Below are the code and all the weights of a small trained network. Each question names an input and a class and asks about switching units off, where a switched-off unit gives its printed mean instead of its output.

import numpy as np


def w(rows, s, z=0):
    codes = np.array(rows[::2]) - 128.0
    scale = np.full(codes.shape[1], s)
    scale[-1] = z or s
    return codes * scale


def f(y):
    return y / 2 * (1 + np.tanh(0.7978845608 * (y + 0.044715 * y**3)))


def log_softmax(a):
    a = a - a.max(-1, keepdims=True)
    return a - np.log(np.exp(a).sum(-1, keepdims=True))


def net(x, mask):
    res = np.array(x, float).reshape(1, 3) / 4 @ E
    y = f(res @ A[0][:, :-1].T + A[0][:, -1])
    res = res + np.where(mask, y, B[0][:, -1]) @ B[0][:, :-1]
    return log_softmax(res[-1] @ U[:, :-1].T + U[:, -1])


A, B = {}, {}
E = w([
[121,206,163,71,77,50,156,92,155,208,177],'x0',
[62,132,177,138,121,127,235,194,145,30,78],'x1',
[143,130,152,152,9,172,144,166,153,172,53],'x2',
],0.014)
A[0] = w([
[170,1,71,236,204,140,122,119,74,87,145,58],'neuron 0',
[52,182,118,127,193,106,157,147,65,36,188,138],'neuron 1',
[122,87,97,226,219,125,104,131,91,103,170,54],'neuron 2',
[126,81,121,185,159,159,176,166,157,53,70,88],'neuron 3',
[144,188,194,90,43,45,125,121,159,132,121,127],'neuron 4',
[99,114,135,126,177,203,158,215,135,13,30,151],'neuron 5',
[246,132,96,183,97,190,70,106,105,194,141,138],'neuron 6',
[115,144,161,160,146,121,164,236,92,30,91,254],'neuron 7',
[188,204,155,80,102,114,114,76,105,181,154,64],'neuron 8',
[54,86,131,141,134,116,162,114,78,35,201,166],'neuron 9',
[143,217,164,112,113,105,51,157,161,172,181,57],'neuron 10',
[145,159,153,85,118,87,192,103,142,190,168,138],'neuron 11',
[228,136,40,118,129,61,61,107,109,215,173,95],'neuron 12',
],0.0087,0.0037)
B[0] = w([
[205,204,173,115,168,146,101,122,161,134,153,211],'neuron 0',
[152,178,165,100,163,190,99,119,182,140,200,204],'neuron 1',
[148,151,131,99,101,144,101,125,123,109,127,184],'neuron 2',
[54,52,128,122,72,98,113,164,100,120,115,210],'neuron 3',
[158,164,84,199,135,137,211,90,127,174,114,211],'neuron 4',
[124,60,133,148,114,84,117,205,62,66,116,250],'neuron 5',
[182,188,193,54,177,180,10,127,63,84,200,210],'neuron 6',
[97,88,202,110,95,133,83,136,83,47,152,235],'neuron 7',
[88,101,127,122,123,127,131,131,153,113,110,199],'neuron 8',
[148,125,162,122,186,151,98,147,96,142,146,189],'neuron 9',
[119,100,144,136,103,95,131,118,139,110,106,185],'neuron 10',
[129,63,83,147,101,124,181,117,160,150,97,202],'neuron 11',
[97,108,133,115,104,131,92,177,92,75,156,235],'neuron 12',
],0.012,0.017)
U = w([
[213,233,200,121,174,195,76,134,119,98,192,221],'0',
[2,8,170,169,100,43,99,171,69,41,97,196],'1',
[92,147,67,226,123,47,201,68,211,251,68,3],'2',
],0.0084,0.0022)

Each question gives the input, the list of numbers given to net, and the class t.
The units are the neurons (one row each of A and B). Each row of codes is followed by its name. A weight is (code - 128) times the scale printed after its matrix; where a second scale follows, it is the last column's (A, B and U).
mask holds one flag per neuron, in row order. A switched-off neuron (its flag False) gives its mean, the last column of its row in B, instead of its output. The means were averaged over made-up inputs and are rounded, as every weight is.
A unit's drop is (log p(t) with every unit on - log p(t) with that unit switched off) / (log p(t) with every unit on - log p(t) with every unit switched off).
The circuit of an input: a set's keep is (log p(t) with only the set's units on - log p(t) with every unit switched off) / (log p(t) with every unit on - log p(t) with every unit switched off). Starting from the 12 units with the biggest drops (on a tie, the unit counted first), units are removed one at a time, each time the one whose removal leaves the highest keep (on an exact tie, the one counted first), for as long as the keep stays at least 0.8.
circuit, biggest first: the units of the circuit, biggest drop first
top k neurons: the k neurons with the biggest drops, biggest first
drop of u: that unit's drop, to one decimal
input [4,8,-5], class 0: circuit, biggest first -> (neuron 1)
input [6,-2,-6], class 1: top 3 neurons -> (neuron 12; neuron 0; neuron 8)
input [4,-7,-1], class 1: top 3 neurons -> (neuron 12; neuron 0; neuron 8)
input [6,-7,0], class 1: top 3 neurons -> (neuron 12; neuron 8; neuron 10)
input [5,6,5], class 2: top 3 neurons -> (neuron 4; neuron 12; neuron 6)
input [8,-6,5], class 1: top 2 neurons -> (neuron 12; neuron 6)
input [1,1,0], class 2: top 4 neurons -> (neuron 6; neuron 5; neuron 12; neuron 7)
input [1,6,-7], class 0: top 2 neurons -> (neuron 1; neuron 9)
input [8,-6,-7], class 1: drop of neuron 12 -> 1.2
input [5,6,-8], class 0: drop of neuron 8 -> 0.0
input [7,6,-2], class 2: drop of neuron 6 -> 0.1
input [0,3,-4], class 0: drop of neuron 1 -> 1.0
